133,118,124,141,147,145,109,125,123,127,123,111,115,135,144
120,124,122,122,115,124,132,127,126,135,122,135,130,124,131
134,134,135,131,137,128,129,127,131,121,135,126,130,128,121
130,134,133,126,128,124,134,129,131,125,133,131,132,125,120
116,116,114,122,111,127,126,127,123,141,114,133,125,125,141
129,125,126,131,133,133,123,125,126,128,126,123,124,129,133
129,133,132,125,126,123,134,124,130,126,132,132,132,125,121
120,126,123,121,113,122,134,125,127,135,123,136,131,123,129
128,118,122,135,135,138,116,129,123,131,121,118,119,131,141
140,128,134,141,153,141,115,129,128,119,133,112,120,134,131
130,134,133,127,128,124,133,131,131,124,133,131,132,126,120
136,132,134,134,142,132,124,131,130,121,134,121,126,130,125
120,125,122,121,114,123,133,116,127,135,122,136,130,124,130
Indices start at 0.
Which number is the entry just left of the largest entry?
Answer: 141
Which number is the top entry of the column that holds the largest entry?
Answer: 147
The entry just right of the centre entry -> 130
The entry in row 1 and column 1 is 124
The entry directly above the largest entry: 135
Which number is the entry in row 0 and column 0?
Answer: 133
Which number is the bottom-right entry?
Answer: 130
Which number is the entry just right of the smallest entry?
Answer: 125
Which number is the entry at the centre?
Answer: 124
Which number is the entry just left of the smallest entry?
Answer: 145
The entry in row 0 and column 1 -> 118
Which number is the entry in row 2 and column 0?
Answer: 134
Which number is the entry at row 1, column 0?
Answer: 120
Which number is the bottom-left entry?
Answer: 120
The entry directly below the largest entry is 128
The entry directly below the centre entry -> 125
The top entry of the column that holds the smallest entry: 109
The entry in row 2 and column 1 -> 134
Which number is the entry directly below the smallest entry?
Answer: 132
Which number is the entry at row 0, column 2?
Answer: 124
Which number is the top-right entry?
Answer: 144
Which number is the entry at row 2, column 2?
Answer: 135
Which number is the entry just right of the largest entry?
Answer: 141
Which number is the entry just left of the centre entry?
Answer: 134

Read these off the matrix that follows.
1) Find the 1st entry, reading row by row.
2) Find the 2nd entry, reading row by row.
3) Find the last entry, reading row by row.
4) Find the entry just right of 121.
5) Find the entry directly above 136.
6) Find the 2nd-last entry, reading row by row.
[[125 122 134 141 103 137]
 [124 135 124 130 103 114]
 [138 118 135 119 105 141]
 [131 135 124 118 113 120]
 [131 125 130 118 137 134]
 [137 124 136 144 137 114]
 [134 119 138 141 116 127]
 [131 118 133 127 137 132]
 [115 135 124 144 134 114]
 [124 132 138 125 131 141]
 [134 121 133 140 104 131]]
1) 125
2) 122
3) 131
4) 133
5) 130
6) 104

a = [149 130 118 117 142]
What is the second entry from the left?
Answer: 130
The entry just right of 130 -> 118
What is the maximum?
Answer: 149

A =
[[139 143 123 135 136 120 111 141 135 129 118 114 120]
 [111 126 126 141 115 143 126 121 133 133 128 146 120]
 [146 118 132 116 133 131 137 114 122 141 119 139 137]
 [142 129 133 121 136 107 139 117 113 136 114 124 136]
 [131 133 134 117 137 137 124 136 142 125 131 111 140]
 [103 129 139 121 121 139 135 132 129 122 131 139 140]
 [148 116 119 120 125 126 125 119 131 140 131 138 121]
 [127 110 122 140 120 137 124 117 133 131 136 144 115]
 [136 135 114 141 136 122 114 139 129 116 131 123 113]
 [127 124 123 128 132 119 131 116 111 117 118 138 130]
 [137 127 123 140 116 121 134 117 111 119 115 126 113]
 [117 138 123 144 134 117 132 127 116 116 123 129 117]
 [114 119 117 124 122 143 125 135 141 129 147 135 126]
 [106 142 134 120 125 133 130 137 137 130 129 116 139]]
The first entry, reading row by row -> 139
The second entry on the main diagonal?
A: 126
The entry in the bottom-right corner?
A: 139
The entry directly above the largest entry?
A: 103
The fifth-last entry, reading row by row: 137
The bottom entry of the column that holds the largest entry?
A: 106
The entry in the top-right corner?
A: 120
The entry directly below the smallest entry -> 148
The 4th entry, reading row by row is 135
The third entry in reading order -> 123
The last entry in the row that holds the largest entry?
A: 121
The entry just right of the largest entry?
A: 116
The largest entry in the first row: 143
The last entry of the smallest entry's row?
A: 140
The second-last entry, reading row by row is 116
The entry directly above the smallest entry?
A: 131
The third entry on the main diagonal?
A: 132

array([[115, 152, 136, 135, 132, 145, 124, 113],
       [130, 120, 140, 109, 135, 130,  99, 135],
       [107, 105, 125, 118, 137, 100, 130, 151],
       [141, 115, 127, 115, 124, 113, 115, 102]])
Counting starts at 0.
The entry at row 2, column 0?
A: 107
The entry at row 0, column 1?
A: 152
The entry at row 0, column 0?
A: 115
The entry just right of the largest entry?
A: 136
The top-right entry?
A: 113
The entry in the bottom-left corner?
A: 141
The bottom-right entry?
A: 102
The minimum: 99
The bottom entry of the column that holds the smallest entry?
A: 115
The entry just right of the smallest entry is 135

Read these off the grid that follows. Counting starts at 0.
1) The entry in the top-right corner?
2) The entry just left of the smallest entry?
3) The entry at row 0, column 1?
4) The entry at row 1, column 0?
5) The bottom-right entry?
6) The entry at row 0, column 2?
7) The largest entry?
[[114 121 118 143 140 121 121 135 123 124 134]
 [126 122 122 129 135 129 127 129 125 125 126]
 [121 118 115 134 139 128 125 130 121 120 124]
 [121 114 112 135 142 130 121 129 117 120 122]
 [131 131 133 123 124 131 129 128 128 134 131]
 [125 132 131 136 126 121 126 127 131 127 131]
 [141 141 147 108 113 135 136 128 135 143 134]
 [125 123 122 133 133 128 125 128 124 125 126]
 [133 133 134 122 123 128 131 126 133 129 129]
 [114 113 106 149 145 120 118 127 119 110 121]]
1) 134
2) 113
3) 121
4) 126
5) 121
6) 118
7) 149

Questions about the table below.
1) Which number is the top-left entry?
2) Which number is the last entry, reading row by row?
3) Which number is the entry directly above the smallest entry?
4) Which number is the smallest entry in the first column?
5) Which number is the entry just right of the smallest entry?
6) Which number is the 1st entry on the diagonal from the top-right corner?
7) Which number is the entry directly below the smallest entry?
[[130 134 130 127 130 141 124 125 147 148 145 126 144 129 136 140]
 [143 129 148 133 127 121 153 133 119 118 119 128 127 135 130 121]
 [126 128 125 126 130 141 120 128 143 144 143 128 138 126 133 140]
 [142 134 146 133 125 114 153 128 114 114 114 123 122 139 129 116]
 [114 114 110 124 128 131 108 132 125 125 128 132 120 117 123 131]
 [138 132 142 135 129 115 149 134 112 110 112 131 119 135 127 116]]
1) 130
2) 116
3) 153
4) 114
5) 132
6) 140
7) 149

X =
128  138  129  132  133  131  132  124  126  127  122  122
126  138  129  132  133  131  132  124  126  127  122  122
122  155  133  139  142  135  140  118  125  125  112  112
104  155  130  131  145  147  131  131  121  121  110  110
128  144  130  132  137  135  133  122  124  124  122  122
126  132  129  130  130  129  129  128  128  128  126  126
124  147  129  127  142  145  131  124  120  120  119  119
126  132  128  127  130  131  129  128  126  126  126  126
122  141  130  133  133  131  132  127  127  127  121  121
128  129  128  128  130  129  129  128  127  127  127  127
126  132  128  127  130  131  129  128  127  127  126  126
126  150  132  135  138  133  137  121  125  126  117  117
122  138  128  128  133  135  129  129  125  125  122  122
Indices start at 0.
The entry at row 0, column 0 is 128
Which number is the entry in the top-right corner?
A: 122
Which number is the entry at row 1, column 0?
A: 126
Which number is the entry at row 0, column 1?
A: 138
The entry directly above the smallest entry -> 122
Which number is the entry in the bottom-right corner?
A: 122
The entry in row 0 and column 2: 129
The entry in row 2 and column 1 is 155
The bottom-left entry: 122
Which number is the entry at row 1, column 1?
A: 138
Which number is the entry just right of 139?
A: 142

B =
[[144 123 112 157 109 123 158 118]
 [122 137 126 114 133 135 124 135]]
Counting starts at 0.
The largest entry?
A: 158
The entry at row 0, column 0 -> 144
The entry just left of 157?
A: 112
The entry in row 0 and column 1 -> 123
The entry just left of the largest entry is 123
The entry in row 1 and column 0: 122

arr =
[[132 150 114 136 127]
 [ 99 141 101 146 102]]
The entry just left of 127: 136
What is the third largest entry?
A: 141
What is the entry in the bottom-right corner?
A: 102
The entry just left of 141 is 99
